Here is a tiny trained network, its code and every weight. The questions are about switching its units off for an input and a target symbol, where a switched-off unit gives its printed mean instead of its output.

import numpy as np


def w(rows, s, z=0):
    codes = np.array(rows[::2]) - 128.0
    scale = np.full(codes.shape[1], s)
    scale[-1] = z or s
    return codes * scale


def norm(h):
    return h / np.sqrt((h * h).mean(-1, keepdims=True) + 1e-5)


def f(y):
    return y / 2 * (1 + np.tanh(0.7978845608 * (y + 0.044715 * y**3)))


def softmax(a):
    e = np.exp(a - a.max(-1, keepdims=True))
    return e / e.sum(-1, keepdims=True)


def log_softmax(a):
    a = a - a.max(-1, keepdims=True)
    return a - np.log(np.exp(a).sum(-1, keepdims=True))


def net(x, mask):
    ids = ['αβγεζηθλμξπστψω'.index(c) for c in x.split()]
    T = len(ids)
    res = E[ids] + P[:T]
    q, k, v = (norm(res) @ M[0].T for M in (Q, K, V))
    z = softmax(np.where(np.tri(T) > 0, q @ k.T / 4**0.5, -1e9)) @ v
    res = res + np.where(mask[0], z, O[0][:, -1]) @ O[0][:, :-1]
    y = f(norm(res) @ A[0][:, :-1].T + A[0][:, -1])
    res = res + np.where(mask[1:17], y, B[0][:, -1]) @ B[0][:, :-1]
    return log_softmax(norm(res)[-1] @ U[:, :-1].T + U[:, -1])


Q, K, V, O, A, B = {}, {}, {}, {}, {}, {}
E = w([
[152,116,133,154],'α',
[149,157,129,155],'β',
[166,35,165,113],'γ',
[151,56,119,130],'ε',
[9,167,157,111],'ζ',
[47,120,211,58],'η',
[142,121,104,143],'θ',
[149,73,117,145],'λ',
[141,124,91,140],'μ',
[138,87,72,114],'ξ',
[146,147,117,159],'π',
[160,96,155,152],'σ',
[128,108,230,7],'τ',
[157,58,139,141],'ψ',
[210,175,228,83],'ω',
],0.016)
P = w([
[112,22,75,137],'0',
[123,35,68,125],'1',
[133,77,224,250],'2',
[82,67,101,145],'3',
[142,104,55,122],'4',
[116,157,212,237],'5',
[89,117,103,141],'6',
[144,124,56,110],'7',
],0.013)
Q[0] = w([
[135,128,142,187],'H0',
[255,136,141,126],'H0',
[30,136,226,117],'H0',
[212,152,144,131],'H0',
],0.019)
K[0] = w([
[175,229,81,155],'H0',
[110,250,177,3],'H0',
[178,10,41,179],'H0',
[126,235,85,27],'H0',
],0.012)
V[0] = w([
[210,67,145,83],'H0',
[2,94,159,169],'H0',
[42,94,130,72],'H0',
[119,142,178,67],'H0',
],0.0084)
O[0] = w([
[181,163,144,84,254],'H0',
[1,92,235,108,140],'H0',
[37,248,166,94,121],'H0',
[161,44,103,19,97],'H0',
],0.0076,0.005)
A[0] = w([
[80,150,76,180,78],'N0',
[163,180,222,232,236],'N1',
[130,96,248,121,184],'N2',
[146,145,38,54,143],'N3',
[106,74,107,89,77],'N4',
[34,93,88,155,123],'N5',
[54,113,15,154,127],'N6',
[100,128,95,158,74],'N7',
[66,112,86,53,143],'N8',
[111,173,80,179,141],'N9',
[135,188,219,215,2],'N10',
[120,138,59,126,64],'N11',
[199,139,155,210,208],'N12',
[120,55,98,186,46],'N13',
[128,102,185,155,110],'N14',
[230,141,53,105,71],'N15',
],0.015,0.0066)
B[0] = w([
[113,83,125,81,139],'N0',
[121,200,187,96,246],'N1',
[157,192,95,91,225],'N2',
[141,177,62,3,159],'N3',
[110,203,113,139,141],'N4',
[131,60,142,200,186],'N5',
[102,27,184,111,165],'N6',
[141,87,101,92,129],'N7',
[63,172,57,157,159],'N8',
[135,101,139,62,140],'N9',
[182,212,76,22,168],'N10',
[145,92,105,87,123],'N11',
[71,240,163,100,234],'N12',
[187,159,100,144,181],'N13',
[184,175,95,81,167],'N14',
[126,87,225,162,177],'N15',
],0.011,0.012)
U = w([
[126,160,251,214,100],'α',
[82,116,191,91,60],'β',
[175,165,60,110,95],'γ',
[138,121,94,172,254],'ε',
[16,109,153,140,166],'ζ',
[6,176,87,146,123],'η',
[108,84,142,112,167],'θ',
[135,112,131,176,201],'λ',
[111,81,132,106,177],'μ',
[102,94,103,106,206],'ξ',
[73,84,222,89,58],'π',
[143,219,106,157,58],'σ',
[89,155,27,36,125],'τ',
[202,173,83,201,104],'ψ',
[217,85,136,34,136],'ω',
],0.019,0.0089)

Each question gives the input, a string of symbols that net reads in full, and the target symbol t.
The units are the heads (4 rows each of Q, K, V and O) and the neurons (one row each of A and B). Each row of codes is followed by its name. A weight is (code - 128) times the scale printed after its matrix; where a second scale follows, it is the last column's (O, A, B and U).
mask holds one flag per unit, heads first, then neurons. A switched-off unit (its flag False) gives its mean, the last column of its rows in O or B, instead of its output. The means were averaged over made-up inputs and are rounded, as every weight is.
A unit's drop is (log p(t) with every unit on - log p(t) with that unit switched off) / (log p(t) with every unit on - log p(t) with every unit switched off).
The circuit of an input: a set's keep is (log p(t) with only the set's units on - log p(t) with every unit switched off) / (log p(t) with every unit on - log p(t) with every unit switched off). Starting from the 12 units with the biggest drops (on a tie, the unit counted first), units are removed one at a time, each time the one whose removal leaves the highest keep (on an exact tie, the one counted first), for as long as the keep stays at least 0.8.
circuit, biggest first: the units of the circuit, biggest drop first
most important unit: the unit with the biggest drop
k most important neurons: the k neurons with the biggest drops, biggest first
drop of u: that unit's drop, to one decimal
input ω α α α ψ ε η ε, target η: circuit, biggest first => (H0 N8)
input ω α η ω ψ ψ λ λ, target ω: circuit, biggest first => (N15 N12 N3)
input α λ ψ α α ω ω ψ, target ω: circuit, biggest first => (N15 H0)
input ω ξ ζ α λ, target ζ: circuit, biggest first => (H0)
input τ ζ ζ η α, target η: 2 most important neurons => (N8 N15)
input α α α σ ε, target ε: 2 most important neurons => (N1 N13)
input α ω α α α ε α β, target ω: circuit, biggest first => (N15 H0 N3)
input α η α ω λ, target ω: circuit, biggest first => (N15 H0)
input ω β σ ψ τ τ λ π, target τ: circuit, biggest first => (N3 H0)
input α α ψ π ω ω μ μ, target ω: 2 most important neurons => (N15 N3)
input ψ ω ξ σ ω α α, target α: circuit, biggest first => (N5 H0)
input α ε ω α β, target ω: 3 most important neurons => (N3 N15 N1)
input ω α α β α ε η, target η: circuit, biggest first => (N8 N10)
input η ω α τ, target τ: most important unit => N2
input ω α π ω α π λ σ, target ω: circuit, biggest first => (H0 N15)
input σ α τ τ α, target τ: circuit, biggest first => (H0 N3)
input α ω ψ α η τ α ψ, target τ: 3 most important neurons => (N3 N12 N1)
input α π ψ α ε α ζ, target ζ: 2 most important neurons => (N12 N5)
input ψ ε ω α ω α α ω, target ω: 2 most important neurons => (N3 N15)
input θ η π α, target α: most important unit => N5
input α α α σ ψ η α ψ, target η: 2 most important neurons => (N8 N4)
input ω ω α β α ω ε π, target ω: 2 most important neurons => (N3 N15)
input ω π α ψ α τ ε, target ε: 2 most important neurons => (N1 N12)
input π α σ ψ, target ψ: 2 most important neurons => (N13 N15)
input ψ α ε λ ε ψ ω, target ω: 2 most important neurons => (N3 N1)
input ε ω ω α ψ, target ω: 2 most important neurons => (N3 N15)
input τ σ α β τ, target τ: most important neuron => (N8)
input τ α α ε α, target τ: 2 most important neurons => (N3 N8)
input α ω α α η, target η: drop of H0 => 0.3
